Here is a tiny trained network, its code and every weight. The questions are about switching its units off for an input and a target symbol, where a switched-off unit gives its printed mean instead of its output.

import numpy as np


def w(rows, s, z=0):
    codes = np.array(rows[::2]) - 128.0
    scale = np.full(codes.shape[1], s)
    scale[-1] = z or s
    return codes * scale


def norm(h):
    return h / np.sqrt((h * h).mean(-1, keepdims=True) + 1e-5)


def f(y):
    return y / 2 * (1 + np.tanh(0.7978845608 * (y + 0.044715 * y**3)))


def softmax(a):
    e = np.exp(a - a.max(-1, keepdims=True))
    return e / e.sum(-1, keepdims=True)


def log_softmax(a):
    a = a - a.max(-1, keepdims=True)
    return a - np.log(np.exp(a).sum(-1, keepdims=True))


def net(x, mask):
    ids = ['ΞΨεθλσφ'.index(c) for c in x.split()]
    T = len(ids)
    res = E[ids] + P[:T]
    r = norm(res)
    for j in range(3):
        rows = slice(3 * j, 3 * j + 3)
        q, k, v = (r @ M[0][rows].T for M in (Q, K, V))
        z = softmax(np.where(np.tri(T) > 0, q @ k.T / 3**0.5, -1e9)) @ v
        o = O[0][rows]
        res = res + np.where(mask[j], z, o[:, -1]) @ o[:, :-1]
    y = f(norm(res) @ A[0][:, :-1].T + A[0][:, -1])
    res = res + np.where(mask[3:11], y, B[0][:, -1]) @ B[0][:, :-1]
    return log_softmax(norm(res)[-1] @ U[:, :-1].T + U[:, -1])


Q, K, V, O, A, B = {}, {}, {}, {}, {}, {}
E = w([
[183,141,195,139,186],'Ξ',
[124,105,142,7,95],'Ψ',
[209,49,149,229,51],'ε',
[225,138,84,125,156],'θ',
[103,190,165,126,74],'λ',
[139,8,186,73,184],'σ',
[87,183,63,100,183],'φ',
],0.012)
P = w([
[154,239,31,254,169],'0',
[158,202,44,193,127],'1',
[147,200,59,167,105],'2',
[134,191,70,162,96],'3',
[123,179,83,158,88],'4',
[110,175,101,154,81],'5',
[98,165,115,148,74],'6',
[87,161,128,141,70],'7',
[79,162,150,143,71],'8',
[67,163,163,138,69],'9',
[57,161,182,137,65],'10',
[47,164,201,132,62],'11',
[38,166,219,118,50],'12',
[31,167,202,149,67],'13',
],0.005)
Q[0] = w([
[153,96,127,167,157],'H1',
[117,156,165,76,169],'H1',
[252,115,174,181,103],'H1',
[80,154,26,148,186],'H2',
[115,128,131,143,155],'H2',
[117,84,134,109,148],'H2',
[118,164,141,120,152],'H3',
[135,100,64,101,132],'H3',
[101,103,138,167,168],'H3',
],0.03)
K[0] = w([
[144,114,86,106,135],'H1',
[127,106,241,90,110],'H1',
[252,138,117,156,118],'H1',
[131,161,27,143,202],'H2',
[165,179,115,117,166],'H2',
[168,104,136,141,169],'H2',
[99,113,145,116,96],'H3',
[142,119,55,153,147],'H3',
[74,84,163,145,175],'H3',
],0.023)
V[0] = w([
[124,161,123,168,2],'H1',
[69,219,206,144,137],'H1',
[105,106,183,27,126],'H1',
[111,57,95,126,67],'H2',
[152,155,115,49,132],'H2',
[125,131,195,88,182],'H2',
[73,77,98,185,79],'H3',
[94,88,41,166,139],'H3',
[224,113,136,142,106],'H3',
],0.015)
O[0] = w([
[136,251,105,7,154,123],'H1',
[107,194,22,203,145,141],'H1',
[171,45,34,78,166,108],'H1',
[131,136,98,165,22,134],'H2',
[71,214,137,207,145,165],'H2',
[66,159,181,97,111,136],'H2',
[70,103,41,102,118,2],'H3',
[115,108,2,91,176,29],'H3',
[106,180,187,183,226,213],'H3',
],0.0091,0.0089)
A[0] = w([
[20,70,84,120,220,35],'N1',
[77,178,141,162,214,80],'N2',
[130,67,137,118,247,106],'N3',
[209,225,130,132,99,4],'N4',
[90,40,187,193,20,166],'N5',
[66,181,188,200,55,133],'N6',
[37,28,220,32,136,49],'N7',
[50,193,89,63,110,29],'N8',
],0.011,0.0027)
B[0] = w([
[125,27,104,133,45,145],'N1',
[125,116,155,133,196,196],'N2',
[147,185,198,129,118,159],'N3',
[128,65,127,197,2,187],'N4',
[72,154,95,84,50,213],'N5',
[170,98,75,27,177,255],'N6',
[31,117,194,83,165,156],'N7',
[96,196,140,88,120,146],'N8',
],0.016,0.0093)
U = w([
[112,110,112,118,143,50],'Ξ',
[185,66,124,165,51,182],'Ψ',
[196,50,72,30,165,56],'ε',
[192,152,205,128,194,182],'θ',
[104,234,86,89,94,93],'λ',
[2,59,161,77,137,158],'σ',
[119,102,76,60,170,253],'φ',
],0.0088,0.0016)

Each question gives the input, a string of symbols that net reads in full, and the target symbol t.
The units are the heads (3 rows each of Q, K, V and O) and the neurons (one row each of A and B). Each row of codes is followed by its name. A weight is (code - 128) times the scale printed after its matrix; where a second scale follows, it is the last column's (O, A, B and U).
mask holds one flag per unit, heads first, then neurons. A switched-off unit (its flag False) gives its mean, the last column of its rows in O or B, instead of its output. The means were averaged over made-up inputs and are rounded, as every weight is.
A unit's drop is (log p(t) with every unit on - log p(t) with that unit switched off) / (log p(t) with every unit on - log p(t) with every unit switched off).
The circuit of an input: a set's keep is (log p(t) with only the set's units on - log p(t) with every unit switched off) / (log p(t) with every unit on - log p(t) with every unit switched off). Starting from all 11 units, units are removed one at a time, each time the one whose removal leaves the highest keep (on an exact tie, the one counted first), for as long as the keep stays at least 0.8.
units of the circuit, in order: the units of the circuit, biggest drop first
unit that matters most: the unit with the biggest drop
top k neurons: the k neurons with the biggest drops, biggest first
which heads matter: for each layer, one digit per head in row order, 1 if its drop is at least 0.15 and else 0, layers parted by /
drop when u is switched off: that unit's drop, to one decimal
input σ Ξ φ Ξ σ Ψ Ψ φ, target ε: unit that matters most -> H1
input σ ε λ Ψ, target λ: which heads matter -> 001
input σ ε θ Ψ Ψ Ψ, target θ: units of the circuit, in order -> H3; N5
input ε Ξ θ θ φ Ξ Ξ σ φ Ψ λ Ψ Ξ φ, target φ: which heads matter -> 111
input Ξ Ξ Ξ φ Ξ ε Ξ Ξ Ξ Ψ φ, target ε: top 2 neurons -> N1; N4
input Ξ Ψ λ Ψ, target λ: units of the circuit, in order -> H1; H2
input Ψ ε Ψ, target ε: which heads matter -> 110
input Ξ σ Ξ ε ε Ξ, target Ψ: which heads matter -> 010
input Ξ Ψ φ Ψ Ξ Ξ φ Ξ ε Ξ, target Ψ: units of the circuit, in order -> H2; H1
input Ψ θ Ψ, target θ: units of the circuit, in order -> H3; N6; N5
input Ξ θ ε Ξ ε θ σ Ξ, target σ: units of the circuit, in order -> H1; H2; N7; H3
input σ σ Ψ, target σ: which heads matter -> 100
input σ Ψ ε Ξ ε λ φ σ φ, target Ψ: which heads matter -> 101
input Ξ Ψ Ξ Ξ Ξ φ Ξ φ, target φ: units of the circuit, in order -> H3
input Ψ φ θ ε ε σ Ψ Ψ Ξ λ, target λ: which heads matter -> 100
input Ψ Ψ Ψ Ψ, target Ψ: which heads matter -> 110
input σ λ Ξ θ ε Ξ Ψ Ψ Ψ Ψ Ψ Ξ, target λ: top 2 neurons -> N5; N6
input θ σ Ψ, target σ: which heads matter -> 110
input σ Ξ φ Ψ Ψ λ ε Ψ, target ε: which heads matter -> 111
input Ψ Ξ Ξ σ σ Ξ, target φ: which heads matter -> 101
input ε σ Ξ Ξ Ψ θ θ σ ε Ψ Ξ, target λ: unit that matters most -> N5
input Ξ Ψ σ φ, target Ψ: top 3 neurons -> N1; N6; N3
input Ξ Ξ Ξ Ξ Ψ, target Ψ: top 2 neurons -> N4; N6
input Ξ ε φ θ Ξ σ θ σ ε Ξ Ξ λ Ξ, target ε: drop when N6 is switched off -> 1.3
input σ λ Ξ λ Ξ, target ε: drop when H1 is switched off -> 0.8
input Ψ σ Ξ Ξ Ξ σ Ξ, target φ: drop when N3 is switched off -> 0.1
